In the rows, 128 means zero.
Each row of numbers belongs to one of the objects below and depends on some of the facts about them. Some rows are named. Which object is each other row?

Facts:
z_472 -tezan-> z_497; z_743 -tezan-> z_824; z_982 -tezan-> z_832; z_663 -tezan-> z_892
z_535 -tezan-> z_843; z_737 -tezan-> z_832; z_443 -tezan-> z_323; z_835 -tezan-> z_320
z_379 -tezan-> z_876; z_876 -tezan-> z_379; z_497 -tezan-> z_349; z_74 -tezan-> z_324
z_74 -tezan-> z_62; z_74 -tezan-> z_842; z_13 -tezan-> z_973; z_288 -tezan-> z_924
z_264 -tezan-> z_519; z_264 -tezan-> z_256; z_222 -tezan-> z_400; z_222 -tezan-> z_577
z_645 -tezan-> z_367; z_334 -tezan-> z_617; z_217 -tezan-> z_912; z_372 -tezan-> z_566
z_495 -tezan-> z_493; z_5 -tezan-> z_589; z_617 -tezan-> z_843; z_121 -tezan-> z_645
z_121 -tezan-> z_532; z_600 -tezan-> z_78; z_573 -tezan-> z_52; z_573 -tezan-> z_77
z_313 -tezan-> z_589; z_577 -tezan-> z_27; z_367 -tezan-> z_121; z_275 -tezan-> z_160
z_400 -tezan-> z_310; z_364 -tezan-> z_78; z_349 -tratol-> dridrose; z_790 -tratol-> dridrose
z_472 -tratol-> rodris; z_867 -tratol-> rodris; z_973 -tratol-> dasinam; z_743 -tratol-> dridrose
z_461 -tratol-> dasinam; z_441 -tratol-> dridrose; z_235 -tratol-> lopo; z_982 -tratol-> dridrose
z_749 -tratol-> lopo; z_70 -tratol-> dasinam; z_824 -tratol-> lopo; z_663 -tratol-> dridrose
z_535 -tratol-> dasinam; z_231 -tratol-> dridrose; z_737 -tratol-> lopo; z_971 -tratol-> dasinam
z_532 -tratol-> lopo; z_443 -tratol-> rodris; z_243 -tratol-> rodris; z_835 -tratol-> rodris
z_77 -tratol-> lopo; z_379 -tratol-> dridrose; z_667 -tratol-> rodris; z_958 -tratol-> dridrose
z_249 -tratol-> dasinam; z_890 -tratol-> lopo; z_718 -tratol-> dridrose; z_876 -tratol-> lopo
z_497 -tratol-> dasinam; z_519 -tratol-> dridrose; z_837 -tratol-> rodris; z_842 -tratol-> rodris
z_319 -tratol-> lopo; z_924 -tratol-> dasinam; z_74 -tratol-> dasinam; z_704 -tratol-> dridrose
z_13 -tratol-> dasinam; z_288 -tratol-> lopo; z_104 -tratol-> lopo; z_264 -tratol-> rodris
z_324 -tratol-> dasinam; z_222 -tratol-> lopo; z_911 -tratol-> rodris; z_645 -tratol-> lopo
z_589 -tratol-> rodris; z_334 -tratol-> rodris; z_493 -tratol-> lopo; z_64 -tratol-> dasinam
z_160 -tratol-> lopo; z_156 -tratol-> dridrose; z_110 -tratol-> dasinam; z_217 -tratol-> rodris
z_436 -tratol-> lopo; z_54 -tratol-> lopo; z_919 -tratol-> dridrose; z_372 -tratol-> rodris
z_495 -tratol-> lopo; z_5 -tratol-> dasinam; z_832 -tratol-> dasinam; z_892 -tratol-> dridrose
z_310 -tratol-> dasinam; z_655 -tratol-> lopo; z_78 -tratol-> lopo; z_614 -tratol-> dridrose
z_617 -tratol-> rodris; z_320 -tratol-> dasinam; z_121 -tratol-> lopo; z_600 -tratol-> lopo
z_573 -tratol-> dasinam; z_313 -tratol-> lopo; z_577 -tratol-> dridrose; z_52 -tratol-> lopo
z_843 -tratol-> rodris; z_367 -tratol-> dridrose; z_323 -tratol-> dasinam; z_27 -tratol-> rodris
z_478 -tratol-> lopo; z_201 -tratol-> rodris; z_275 -tratol-> dasinam; z_747 -tratol-> dasinam
z_516 -tratol-> dasinam; z_768 -tratol-> dasinam; z_62 -tratol-> rodris; z_400 -tratol-> dasinam
z_854 -tratol-> dridrose; z_376 -tratol-> dasinam; z_566 -tratol-> dasinam; z_427 -tratol-> rodris
z_256 -tratol-> dasinam; z_789 -tratol-> dridrose; z_912 -tratol-> rodris; z_721 -tratol-> dasinam
z_484 -tratol-> dasinam; z_306 -tratol-> rodris; z_364 -tratol-> rodris; z_349 -fuskin-> z_484
z_349 -fuskin-> z_704; z_743 -fuskin-> z_104; z_441 -fuskin-> z_519; z_749 -fuskin-> z_854
z_70 -fuskin-> z_201; z_824 -fuskin-> z_70; z_231 -fuskin-> z_721; z_532 -fuskin-> z_747
z_532 -fuskin-> z_201; z_443 -fuskin-> z_958; z_443 -fuskin-> z_400; z_243 -fuskin-> z_484
z_77 -fuskin-> z_516; z_667 -fuskin-> z_600; z_249 -fuskin-> z_971; z_519 -fuskin-> z_837
z_319 -fuskin-> z_461; z_924 -fuskin-> z_217; z_104 -fuskin-> z_749; z_104 -fuskin-> z_320
z_264 -fuskin-> z_645; z_222 -fuskin-> z_566; z_222 -fuskin-> z_617; z_222 -fuskin-> z_535
z_911 -fuskin-> z_275; z_911 -fuskin-> z_320; z_64 -fuskin-> z_427; z_217 -fuskin-> z_201
z_436 -fuskin-> z_566; z_54 -fuskin-> z_461; z_919 -fuskin-> z_264; z_919 -fuskin-> z_837
z_655 -fuskin-> z_971; z_655 -fuskin-> z_837; z_614 -fuskin-> z_655; z_617 -fuskin-> z_70
z_600 -fuskin-> z_201; z_600 -fuskin-> z_718; z_52 -fuskin-> z_77; z_843 -fuskin-> z_790
z_367 -fuskin-> z_156; z_323 -fuskin-> z_532; z_27 -fuskin-> z_737; z_478 -fuskin-> z_890
z_516 -fuskin-> z_747; z_768 -fuskin-> z_824; z_768 -fuskin-> z_663; z_400 -fuskin-> z_663
z_376 -fuskin-> z_74; z_566 -fuskin-> z_324; z_912 -fuskin-> z_737; z_306 -fuskin-> z_617

Named rows:
[187 128 180 134 116 128 138 159  88  99 163  96  97 132 131 106 123 159
  53 168 119 213 129 129 177 155 169 159 167 116  89  92 165  99 127 132
 175 120 133 139  95 114]: z_27
[119 125 123  94 114  93 142 102 121 123 128  92 136 107 138  82 157  84
 143 124 120 187 132 140 116 133 114 168 115 170 132 130 127 134 138  95
  83 137 170 156 136 112]: z_854
[185 133 191 142 105 136 128 171 102 133 160  59 100 145 143  88 129 145
  61 140 132 212 124 123 153 137 138 143 176 144  87  87 138 123 149 112
 179 123 111 142 110 103]: z_264
[170 120 177 137 109 123 144 155 101 111 160  64 108 136 138 100 127 151
  60 156 112 211 134 139 145 146 161 139 155 135  80  87 162 116 127 117
 170 117 126 155 122 103]: z_62
[117 122 113 132 132 128 133 117 136 137 123 136 137 140 122 130 124 134
 148 128 128 112 123 113 134 125 138 121 120 147 142 124 113 140 121 135
 105 134 104 121 143 123]: z_74
[196 101 170 141  83 120 161 158  88 119 169 101  78 144 150 135 108 148
  51 172 101 246 149 119 125 167 167 100 169 113 126 100 178 112 141 153
 170 118 163 145 123  98]: z_243
[ 96 115  91 129 145 133 116 113 155 129 100 191 148 118 113 170 101 125
 167 108 124  28 120 136 111 102 110  88 109  94 143 157 119 127 118 150
 135 129 149 111 136 169]: z_52
[123 125 116 131 130 127 125 127 133 131 126 149 136 132 125 135 120 130
 138 130 133 105 129 113 133 121 127 123 129 131 138 131 116 132 123 138
 116 136 114 119 128 132]: z_573
[103 111  86 129 147 116 115 106 152 144 104 183 170 128 107 154 102 135
 168 105 126  40 119 113 123 104 132  91  99 120 151 143 119 144 110 139
 113 138 119 108 126 143]: z_160
[148 133 174 147 111 168 160 174 103  98 146  51  74 144 142 106 131 132
  83 183 114 184 130 160 136 142 118 153 166 116  70 105 137  83 147 142
 193  95 133 157 163 141]: z_217
[171 119 175 137 107 125 144 157  99 111 160  62 104 137 137 103 128 150
  63 159 114 213 134 137 145 145 158 139 158 136  81  87 159 117 128 119
 168 116 126 153 120 106]: z_867
[107 117  93 128 145 128 119 116 151 142 102 190 161 137 112 151 103 129
 173 118 146  35 112  99 135 103 121 101 115 129 162 146 102 136 114 150
 110 144 100  97 121 147]: z_313
[109 139 116 131 139 139 120 130 131 105 119 159 121 110 126 156 130 132
 131 120 127  88 138 154 120 124 117 127 124  89 117 142 134 114 114 137
 143 122 140 122 121 156]: z_768
[ 88 121 105 134 134 158 146 109 141 138 107 111 109 138 117 135 122 121
 163 123 101  94 116 150 112 125 108 114  97 125 116 141 113 126 138 146
 131 108 138 142 190 149]: z_747
[133 134 126 124 151 160 121 126 125 114 115 171  99 138 110 126 120 139
 151 153 135  98 101 111 189 139 126 159 135 118 139 147  96 106 129 167
 121 127 115 101 116 158]: z_400
[109 145 105 129 174 150  98 133 144 102 105 220 147 118 103 162 115 142
 166 134 154   8 109 120 169 115 118 143 131  86 141 159 101 105 103 157
 130 134  98  85  90 184]: z_222
[164 176 151 157  95 175 174 191  61 120 127  30 115 126 128  71 169 151
  87 177 134 172 158 138 117 148 111  98 190 125  52 107 117  67 173 189
 142  72  84 183 142 159]: z_617
[163 119 188 146 104 123 162 174 103 110 150  55  99 160 158  97 120 139
  63 167 156 198 135 116 142 141 135 159 178 146 103  86 147 100 123 127
 165 135  88 146 118  98]: z_472
[178 128 195 142 105 143 118 150 110 176 154  24  97 153 136  63 120 147
  62  98 126 216 106 126 153 132 132 127 149 166  81  89 135 152 162  92
 192 116 115 153 131  81]: z_837
[125 125 116 128 133 117 118 120 130 121 126 160 138 117 124 146 123 136
 122 113 129 110 136 126 130 126 137 117 121 113 137 130 134 134 115 130
 122 137 133 119 108 130]: z_64
[106 117  92 131 144 123 117 117 155 144 106 184 166 131 112 153 104 131
 174 120 136  36 117 104 128 106 125  95 113 127 159 148 106 139 114 142
 108 140 105 100 125 147]: z_288

Name these rows:
No name comes twice in this set of rows, the named rows included.
[142 116 133 120 100 101 159 119 113 122 134 143  81 127 180 157 132  96
  98 125 152 215 166 116  78 170 111 131 128 101 208 152 181 119 138 146
 106 150 171 130 117  81] => z_349
[178 104 176 116  87  86 145 166  93  89 151  80 135 106 141  78 122 116
  59 162 117 202 136 144 138 110 133 154 193 149  62  78 148  97 123 110
 165 136 174 163 100 132] => z_911
[179 128 179 137 108 117 141 161  95  98 165  82 106 131 140 114 129 154
  52 157 122 216 144 137 146 148 163 144 167 118  85  89 168 111 122 118
 170 120 128 147 101 106] => z_912
[100 122 112 131 132 148 135 116 138 124 114 136 111 125 125 143 121 122
 147 122 109  94 127 149 112 123 108 115 112 105 122 144 120 120 131 146
 140 114 149 134 161 154] => z_516
[121 120 117 126 134 123 127 114 133 130 119 148 131 131 123 133 120 132
 134 118 130 109 122 121 137 123 134 125 119 127 141 132 124 132 118 138
 119 136 121 122 118 125] => z_832
[109  90 102 105 116  88 141 104 136 133 107 112 172 120 113  89 115  98
 159 124 107 104 112 123 127  88 117 128 121 181 111 114  99 138 116 114
  93 145 154 148 150 137] => z_320
[171 120 181 136 109 129 148 156  97 110 156  66 100 142 139  95 124 149
  61 161 120 208 130 131 155 146 153 148 162 136  88  88 154 110 128 125
 171 121 121 152 119 104] => z_589
[ 78 120  87 135 155 151 125 109 158 130  92 172 142 126 108 162 107 125
 182 113 119  16 115 147 112 105 102  98  91  95 133 158 110 122 117 145
 137 118 133 119 161 173] => z_824
[112 102 110 112 115  99 138 121 135 130 113 127 165 123 117  95 119 102
 160 133 125 101 114 111 134  92 113 133 138 176 122 117  94 130 119 126
  91 146 136 134 141 143] => z_275
[125 130 134 130 131 137  98 113 141 185 116 111 131 139 122 105 114 128
 138  58 132 113 103 116 133 113 111 104 111 149 136 129 106 167 148 112
 137 132 116 121 132 107] => z_971
[154 156 138 105 138 144 124 123 105 119 134 147  85 121 132 104 154 112
 140 154 140 196 117 114 178 166 123 197 133 132 162 156 120 109 153 139
  97 132 147 112 102 124] => z_577
[114 119 109 127 131 125 130 106 136 140 121 131 136 135 117 132 120 137
 143 116 118 112 125 120 129 129 142 115 103 141 136 127 122 146 120 130
 107 131 115 128 139 123] => z_721
[188 154 160 144  93 125 149 175  67 115 149  67 131 111 133  91 150 159
  54 152 133 202 162 127 126 149 153 101 182 121  73  93 156  95 148 153
 146 105 113 165  94 124] => z_843

The same objects again, as new rows of numbers:
Some rows with their names:
[152 137 118 128 142 163 117 154 132 129 139 143 101 148 139 113 111  56
 101 103 124 129 133 171 120  95]: z_645
[143 129 125 147 146 137 115 144 103 156 131 123 106 125 161 120 131 101
 109 103 140  98 117 176 124 103]: z_121
[140 136 123 131 147 125 122 143 103 141 123 132 114 104 154 130 132 121
 130 113 134 123 140 165 113 124]: z_495
[143 137 122 130 143 120 123 141 114 133 137 123 120  97 150 128 134 113
 132 118 132 115 138 157 119 131]: z_493
[151 144 115 119 122 155 142 155 156 124 151 141 102 127 156 115 102  72
 120 128 120 155 146 131 132 137]: z_519
[126 127 126 100 119 177 109 137 200  76 151 209 138 116  50 125 132  58
 106 129  87 153 140 115 112 114]: z_837
[145 143 121 125 156 115 122 142 113 125 139 135 122  92 124 123 134  89
 136 120 133 114 136 152 126 123]: z_890
[147 113 121 144 141 115 141 137 138 122 126 117 138  98 186 121 103 142
 136 117 130  84 150 189 109 135]: z_436
[107 129 137 130 133 125 139 117 132 110 141  95 133 190 116 119 121 138
 136 137 136 151 112  92 150 133]: z_256
[127 111 147 134 133 134 173 100 136  71 103 108 151 192 107 113  79 157
 139 157 136 113 121 143 139  99]: z_535
[142 139 120 130 146 118 121 142 111 130 136 125 122  95 147 127 133 110
 132 116 133 117 138 156 119 130]: z_235
[110 113 129 117  90 121 118 110 147 150 125 155 152  87 151 155 156 157
 107 126  96 112 117 121 116 127]: z_667
[159 146 119 112 114  95 146 123 116 163 108 120 127 113 163 143 115  92
 120 134 131 107 128 136 156 109]: z_718
[129 135 123 140 145 117 120 144 104 143 147 117 116  87 178 123 141 132
 137 119 136 127 134 163 115 144]: z_54
[152 142 124 130 141 115 135 140 115 139 133 136 116  97 115 120 121  85
 136 138 144 113 130 130 143 126]: z_156
[107 126 135 132 131 132 133 121 117 114 117 100 127 195 114 119 114 149
 134 134 138 167 115  94 141 125]: z_5
[170 135 107 132 113 154 134 126  98 170 116 102 104 148 113 142 131 154
 135 108 149  97 142 132 112 155]: z_743
[105 110 135 132 115 157  94 122 123 136 110 172 142  79  92 139 143 127
 123 130 112 153 135 115  96 130]: z_472
[112 133 136 127 143 125 135 117 133 101 134 105 135 184  88 116 121 119
 138 141 141 146 109  90 160 123]: z_721
[123 100 148 121 104 144 160  95 131  66 102 185 160  68 100 135 119 169
 123 155 105  81 137 202  89  92]: z_617
[154 133 126 133 140 107 141 139 121 137 123 134 123  99 129 122 109  88
 137 137 146 100 132 140 141 117]: z_958

Rows to name:
No name comes twice in this set of rows, the named rows included.
[144 136 119 116 117 106 129 132  97 171  96 117 124 113 217 150 121 143
 117 109 121 121 136 161 124 110] => z_600
[146 142 115 120 133 159 129 155 157 111 158 138 107 126 184 116 112  88
 116 114 109 164 151 157 114 138] => z_655
[108 124 131 146 136 154 111 111  98 136  95  87 134 190 146 132  96 112
 141 145 141 220 122  71 138 132] => z_497
[110 117 130 114 109 178 105 139 171 100 142 196 130 110  88 126 136 118
 109 124  92 162 141 125  95 126] => z_264
[140 133 123 139 127 119 133 142 110 158 139 118 109  92 163 124 125 120
 133 135 140 128 130 134 129 144] => z_231
[136 145 119 122 125 106 125 135  98 165 135 105 117  94 206 142 147 129
 120 116 124 133 128 149 127 136] => z_52
[108 129 134 124 133 115 139 122 132 106 137  95 132 186 101 116 118 159
 138 138 134 147 113  87 152 132] => z_310
[114  90 131 132 100 127 124 116 167 126 124 158 166  87 132 137 130 171
 119 130 103  82 134 146 102 131] => z_306
[127 125 127  95  99 106 120 101 153 133 102 173 167  92  84 159 146  99
 104 130 100  85 120 121 135  90] => z_201
[170 141 101 126 133 153 123 121 114 146 127  90 118 140  98 143 149 134
 133  95 140  83 144 156 101 156] => z_104
[158 129 126 125 131 107 137 138 123 139  94 145 127 108 128 126  97 103
 132 134 144  97 139 147 138  99] => z_663
[109 114 144 124 115 156 115 118 124 105 124 178 135  78  84 132 156 149
 119 136 110 127 129 142  93 120] => z_334
[144 133 124 130 129 123 128 144 103 157 114 129 107 108 141 125 113 122
 131 131 140 137 138 138 128 125] => z_982

Now the same objects, written a new way:
Named rows:
[184 163  94 141 148 161 134 130 138  88 133 109 147 145  77 163 130 141
 166 117 114 157 149  78 116 125  84 157  95  91 133  82 174 208 109 168
  89 161 143 183 154 161  79 166 139]: z_400
[143 167  92 139 156  99 139 125 146  91 110 113 178 111  76 131 138 144
 114 116  90 160 143 140 109 129  82 156  94  94 129  98 141 153  65 154
  88 160 122 160 137 155  77 169 138]: z_835
[151 169 120 147 179  83 141 128 155 148 141 157 155 108  82 113 136 142
 114 119  96 166 139 173 111 152  83 163 132 104 131  89 138 146  67 150
  94 176 121 161 144 143 100 144 139]: z_313
[171 165  95 139 160  95 131 126 153  87 115 127 133 133  88 114 133 138
 115 126  84 156 139  83 109 131  91 158 110  90 131  88 138 186  64 165
  91 161 130 160 151 146  77 155 137]: z_743
[150 171 118 148 178  83 139 127 157 147 135 155 151 108  79 113 137 142
 114 119  96 165 139 174 111 153  84 162 134 100 130  93 138 146  66 146
  94 180 121 162 142 143 106 145 138]: z_288
[145 172 113 147 179  83 134 125 158 146 148 147 156 108  79 113 140 146
 114 118  90 165 137 173 110 154  88 160 130 102 130  92 138 147  67 144
  94 181 120 161 142 139 102 145 138]: z_78
[143 176 110 138 178 110 132 126 173 146 125 138 134 109 102 116 160 144
 115 135  84 157 138 149 111 203  93 160 144  93 131  81 127 165  67 149
 126 194 121 163 142 138 110 143 138]: z_104
[144 173 110 149 177  85 133 126 161 144 140 146 150 108  76 112 141 145
 114 119  89 163 137 174 109 155  89 162 132  97 129  96 137 146  67 145
  93 185 120 161 140 139 111 146 137]: z_890
[151 168  93 140 149 134 131 157 143  89 121 105 152 141  72 131 129 138
 136 115 107 156 143  83 158 125  92 157  94  92 165  87 142 194  96 146
  91 160 129 194 139 160  76 147 151]: z_484
[144 173 110 150 176  86 133 126 161 144 140 146 151 108  77 113 140 145
 114 119  87 163 138 173 110 156  90 162 132  97 130  96 137 146  67 145
  94 186 120 161 140 139 110 145 137]: z_235
[151 167  94 140 149 133 131 157 143  88 121 104 153 141  72 131 129 139
 136 115 105 156 143  83 159 125  92 157  95  92 166  87 141 193  98 146
  91 160 129 193 138 159  77 147 152]: z_110
[142 164  95 143 150 113 132 126 174  96 111 113 171 132  71 122 133 145
 114 122  86 159 139 137 113 156  88 199  95  95 129  95 130 147  69 145
  89 175 121 159 139 149  76 181 144]: z_201
[152 166  93 139 151 142 131 150 141  88 116 105 138 169  74 148 129 138
 153 117 104 157 144  77 147 125 105 158  95  93 148  84 140 199 103 146
  90 163 142 191 137 148  77 165 147]: z_323
[146 175 105 152 175  89 133 126 153 148 133 143 139 106  78 113 143 145
 114 122  88 157 137 155 110 168  90 161 137  91 130  95 142 146  67 145
  99 195 121 162 143 138 112 144 137]: z_478
[156 168  93 140 149 131 132 150 139  88 123 105 156 134  74 134 129 137
 137 115  97 157 149  78 159 126  85 156  94  93 174  89 140 196 107 148
  91 160 127 189 142 144  77 145 170]: z_971
[143 165  92 140 152 129 132 125 149  93 110 108 156 126  76 128 143 148
 114 121  84 156 138 117 109 151  86 158  94  90 130  98 138 154  64 144
  89 169 120 159 136 141  77 187 142]: z_667
[161 180 115 187 158  88 130 128 138 151 134 126 141 108 103 114 138 203
 116 117  84 169 144  92 110 156  84 166 134  92 129 103 138 148  66 144
 116 235 121 163 166 140 110 145 165]: z_655
[151 169  94 140 150 136 131 157 142  89 120 105 151 141  71 137 130 139
 138 115 109 157 141  82 158 126  94 157  94  92 166  88 147 193  91 146
  91 160 130 194 140 160  77 147 149]: z_324
[170 165  94 142 159  94 131 135 157  87 128 122 141 108  73 112 130 138
 114 118  85 158 139 100 116 125 101 157 103  95 130 102 145 156  65 144
  89 160 130 166 143 147  77 143 140]: z_789
[143 167  94 138 152 152 135 125 141  91 112 111 164 111  78 137 149 142
 118 120  84 156 140 125 110 142  83 157  95  90 131  85 152 154  64 144
  98 159 120 159 137 143  76 185 137]: z_27
[150 167  93 140 149 132 131 157 143  88 122 105 153 140  72 132 129 139
 136 115 105 157 143  82 159 125  92 157  94  93 166  87 141 192  97 145
  91 160 129 193 138 159  77 147 153]: z_256

Name these rows:
No name comes twice in this set of rows, the named rows included.
[167 163  93 140 148  98 131 141 146  89 110 108 173 149  71 147 128 138
 149 118 109 157 150  86 161 127  83 157  98  90 164  85 141 197 120 153
  91 166 122 206 141 171  78 143 137] => z_535
[146 180  97 150 176  93 136 127 149 148 126 142 136 106  77 116 148 141
 116 122  89 156 138 146 110 170  90 160 144  91 130  98 156 147  68 145
 103 190 121 163 150 137 115 143 138] => z_436
[144 170  92 139 155 110 142 125 141  93 110 111 160 123  77 143 142 142
 115 118  89 156 139 118 110 138  83 157  94  90 129  98 151 159  64 152
  90 160 121 159 139 145  78 187 137] => z_443
[167 237 103 174 172  85 162 127 193 150 109 180 134 112  72 113 175 166
 115 115 100 186 138 170 113 151  83 198 149  92 131  89 129 147  67 203
 101 172 121 160 141 172  95 148 148] => z_876
[143 171  92 152 149 116 130 124 138  91 110 105 181 106  83 132 138 180
 114 115  84 165 148 103 109 127  84 157  95  93 130 109 138 151  65 144
  89 173 122 159 140 138  78 160 176] => z_837
[168 166  92 140 149 139 131 143 167  87 115 105 137 199  71 156 127 139
 143 121  86 157 138  78 184 146  87 233  95  91 155  85 161 183 112 145
  92 173 160 162 137 147  80 178 139] => z_70

